Below is a small trained network, with its code and all its weights. Each question gives an input and a target symbol and asks what happens when units are switched off, that is, made to give their printed mean instead of their output.

import numpy as np


def w(rows, s, z=0):
    codes = np.array(rows[::2]) - 128.0
    scale = np.full(codes.shape[1], s)
    scale[-1] = z or s
    return codes * scale


def f(y):
    return np.maximum(y, 0)


def softmax(a):
    e = np.exp(a - a.max(-1, keepdims=True))
    return e / e.sum(-1, keepdims=True)


def log_softmax(a):
    a = a - a.max(-1, keepdims=True)
    return a - np.log(np.exp(a).sum(-1, keepdims=True))


def net(x, mask):
    ids = ['ΓΘΛΣΦΨΩαβδεζημπτ'.index(c) for c in x.split()]
    T = len(ids)
    res = E[ids] + P[:T]
    u = 0
    for l in range(2):
        r = res
        for j in range(3):
            rows = slice(2 * j, 2 * j + 2)
            q, k, v = (r @ M[l][rows].T for M in (Q, K, V))
            z = softmax(np.where(np.tri(T) > 0, q @ k.T / 2**0.5, -1e9)) @ v
            o = O[l][rows]
            res = res + np.where(mask[u + j], z, o[:, -1]) @ o[:, :-1]
        u += 3
        y = f(res @ A[l][:, :-1].T + A[l][:, -1])
        res = res + np.where(mask[u : u + 8], y, B[l][:, -1]) @ B[l][:, :-1]
        u += 8
    return log_softmax(res[-1] @ U[:, :-1].T + U[:, -1])


Q, K, V, O, A, B = {}, {}, {}, {}, {}, {}
E = w([
[78,70,57,127,158],'Γ',
[113,168,149,97,108],'Θ',
[136,118,74,85,75],'Λ',
[105,145,197,160,99],'Σ',
[151,220,94,103,49],'Φ',
[163,65,119,80,151],'Ψ',
[215,138,166,100,84],'Ω',
[92,145,71,117,164],'α',
[110,164,176,159,122],'β',
[151,127,184,126,153],'δ',
[135,3,162,169,105],'ε',
[94,136,162,150,165],'ζ',
[187,152,121,97,147],'η',
[130,161,187,137,102],'μ',
[197,140,135,132,158],'π',
[143,185,157,84,158],'τ',
],0.016)
P = w([
[148,99,254,52,246],'0',
[25,151,161,19,150],'1',
[62,135,169,48,128],'2',
[178,163,82,202,155],'3',
[162,156,76,151,146],'4',
[136,137,90,90,128],'5',
[171,139,68,124,121],'6',
[186,146,63,71,146],'7',
[188,136,53,59,141],'8',
],0.0067)
Q[0] = w([
[126,234,104,254,127],'0.h0',
[33,83,249,105,43],'0.h0',
[187,129,73,162,139],'0.h1',
[119,87,163,91,80],'0.h1',
[26,243,186,119,168],'0.h2',
[185,216,90,240,197],'0.h2',
],0.0058)
K[0] = w([
[94,206,207,34,116],'0.h0',
[209,41,254,181,125],'0.h0',
[118,161,175,230,129],'0.h1',
[127,155,111,107,127],'0.h1',
[183,188,125,149,195],'0.h2',
[50,241,77,53,56],'0.h2',
],0.008)
V[0] = w([
[66,144,205,254,68],'0.h0',
[108,203,189,136,155],'0.h0',
[116,86,222,86,124],'0.h1',
[29,108,145,37,139],'0.h1',
[221,46,198,216,184],'0.h2',
[216,89,198,176,145],'0.h2',
],0.0062)
O[0] = w([
[108,133,207,184,94,3],'0.h0',
[28,172,135,154,133,74],'0.h0',
[116,102,88,13,90,163],'0.h1',
[57,164,119,39,96,208],'0.h1',
[181,142,23,229,115,120],'0.h2',
[143,159,49,254,128,116],'0.h2',
],0.0061,0.0049)
A[0] = w([
[82,182,217,104,66,183],'0.n0',
[134,242,85,94,191,3],'0.n1',
[105,174,144,29,78,128],'0.n2',
[66,160,102,50,177,250],'0.n3',
[185,137,113,211,82,132],'0.n4',
[65,161,229,164,100,150],'0.n5',
[141,2,117,83,119,217],'0.n6',
[116,138,185,185,20,27],'0.n7',
],0.0074,0.0021)
B[0] = w([
[200,94,133,60,198,155],'0.n0',
[50,65,248,178,58,162],'0.n1',
[173,188,117,69,157,229],'0.n2',
[84,157,83,14,113,254],'0.n3',
[151,87,125,31,146,148],'0.n4',
[181,72,42,74,36,137],'0.n5',
[139,36,101,199,45,244],'0.n6',
[189,127,2,87,127,133],'0.n7',
],0.0062,0.0082)
Q[1] = w([
[174,254,177,98,114],'1.h0',
[140,49,167,150,149],'1.h0',
[81,129,116,99,101],'1.h1',
[145,124,120,152,81],'1.h1',
[85,91,161,173,158],'1.h2',
[203,128,99,81,98],'1.h2',
],0.009)
K[1] = w([
[203,255,83,26,119],'1.h0',
[97,23,155,157,251],'1.h0',
[158,120,176,154,114],'1.h1',
[156,159,114,119,98],'1.h1',
[115,148,93,111,195],'1.h2',
[97,72,161,180,44],'1.h2',
],0.0081)
V[1] = w([
[179,172,84,78,113],'1.h0',
[129,203,111,143,170],'1.h0',
[34,168,138,116,248],'1.h1',
[47,83,20,115,2],'1.h1',
[71,248,27,66,239],'1.h2',
[219,220,114,71,16],'1.h2',
],0.0088)
O[1] = w([
[91,152,115,197,145,207],'1.h0',
[75,180,174,115,99,74],'1.h0',
[215,187,76,73,49,90],'1.h1',
[163,93,98,118,254,250],'1.h1',
[191,46,90,74,47,103],'1.h2',
[51,29,171,91,150,169],'1.h2',
],0.009,0.015)
A[1] = w([
[166,155,206,190,102,99],'1.n0',
[198,61,151,156,60,66],'1.n1',
[185,199,217,178,177,125],'1.n2',
[19,121,129,140,17,196],'1.n3',
[103,39,141,132,138,133],'1.n4',
[147,41,124,69,56,3],'1.n5',
[199,175,254,183,126,131],'1.n6',
[222,99,124,214,102,12],'1.n7',
],0.0082,0.0055)
B[1] = w([
[190,11,105,150,75,130],'1.n0',
[1,160,145,198,59,145],'1.n1',
[212,118,185,117,23,189],'1.n2',
[195,126,180,233,75,144],'1.n3',
[72,184,152,137,73,246],'1.n4',
[164,196,232,75,116,232],'1.n5',
[184,46,114,112,37,139],'1.n6',
[59,158,192,88,102,143],'1.n7',
],0.0084,0.014)
U = w([
[82,38,2,91,194,55],'Γ',
[76,169,217,119,121,23],'Θ',
[114,230,83,213,158,205],'Λ',
[185,134,128,112,128,105],'Σ',
[103,224,155,120,87,109],'Φ',
[239,46,76,55,201,178],'Ψ',
[198,11,117,161,68,136],'Ω',
[8,199,137,105,171,79],'α',
[103,131,182,129,126,64],'β',
[160,94,172,131,145,125],'δ',
[9,37,196,205,81,105],'ε',
[110,52,214,49,219,144],'ζ',
[180,161,135,67,144,132],'η',
[158,109,90,145,64,254],'μ',
[170,95,153,127,119,127],'π',
[124,186,210,98,149,12],'τ',
],0.0074,0.0071)

Each question gives the input, a string of symbols that net reads in full, and the target symbol t.
The units are the heads (2 rows each of Q, K, V and O) and the neurons (one row each of A and B). Each row of codes is followed by its name. A weight is (code - 128) times the scale printed after its matrix; where a second scale follows, it is the last column's (O, A, B and U).
mask holds one flag per unit, layer by layer, with each layer's heads first. A switched-off unit (its flag False) gives its mean, the last column of its rows in O or B, instead of its output. The means were averaged over made-up inputs and are rounded, as every weight is.
A unit's drop is (log p(t) with every unit on - log p(t) with that unit switched off) / (log p(t) with every unit on - log p(t) with every unit switched off).
The circuit of an input: a set's keep is (log p(t) with only the set's units on - log p(t) with every unit switched off) / (log p(t) with every unit on - log p(t) with every unit switched off). Starting from the 12 units with the biggest drops (on a tie, the unit counted first), units are removed one at a time, each time the one whose removal leaves the highest keep (on an exact tie, the one counted first), for as long as the keep stays at least 0.8.
circuit, biggest first: the units of the circuit, biggest drop first
k most important neurons: the k neurons with the biggest drops, biggest first
which heads matter: for each layer, one digit per head in row order, 1 if its drop is at least 0.15 and else 0, layers parted by /
input δ Γ Γ Γ, target Ψ: which heads matter	001 / 001
input Ω Λ Λ, target ε: circuit, biggest first	(1.h1 1.h2 1.n3)
input ε ε Γ, target Λ: which heads matter	101 / 001
input Γ Λ δ Σ Φ Λ Λ η, target ζ: circuit, biggest first	(1.h2 0.n1)
input Λ π Λ ε Λ Λ Ω, target Ω: 3 most important neurons	(1.n2 1.n6 0.n3)
input δ Λ Γ Λ Λ Λ Λ, target ζ: most important neuron	(0.n6)
input ε ε Λ ε Θ Λ ε δ Γ, target Λ: which heads matter	100 / 001
input Λ Λ Ψ Ψ τ Γ Γ α δ, target Ψ: circuit, biggest first	(1.h2 1.n1)
input Λ Λ Ψ Λ π Φ, target ζ: which heads matter	001 / 001
input Λ Γ Γ τ, target Ψ: 2 most important neurons	(0.n6 1.n4)
input Ω Λ Λ α Ω Φ Λ, target ε: which heads matter	000 / 111
input ε Γ Γ Λ Ω Γ α, target α: which heads matter	001 / 011
input Λ Φ Λ Λ Γ, target ζ: circuit, biggest first	(1.h2 0.h2)
input Λ δ Γ α α τ, target η: 3 most important neurons	(1.n5 0.n6 0.n1)
input Γ α Σ, target Ψ: 2 most important neurons	(0.n0 0.n6)
input Λ Ω Ψ Ω, target ε: 2 most important neurons	(0.n2 1.n5)
input Γ Ψ Φ ε, target ε: circuit, biggest first	(1.n1 0.n3 0.n6)
input δ Γ Γ, target μ: circuit, biggest first	(1.h1 1.h2)
input Λ Λ Λ Ω Λ Λ ε Γ, target Γ: circuit, biggest first	(1.n5)
input Λ Λ Γ Σ, target ζ: circuit, biggest first	(0.h2 0.n0)
input η Λ Γ Λ Γ μ Λ Λ π, target ζ: circuit, biggest first	(0.h2 1.h2)
input Γ Ω π α α Γ Λ τ, target Ψ: which heads matter	000 / 011
input η δ Γ Ω β Ω η α, target ε: circuit, biggest first	(1.h1 0.n1 1.h2)
input Λ Λ β Λ α α Λ τ Ω, target ζ: circuit, biggest first	(1.h2 0.h2)
input ε Γ Λ, target Λ: circuit, biggest first	(1.h2 0.h2)
input α Γ π Λ Λ Ω, target ζ: circuit, biggest first	(1.h2)
input Γ π Λ, target Ψ: 2 most important neurons	(0.n2 0.n0)
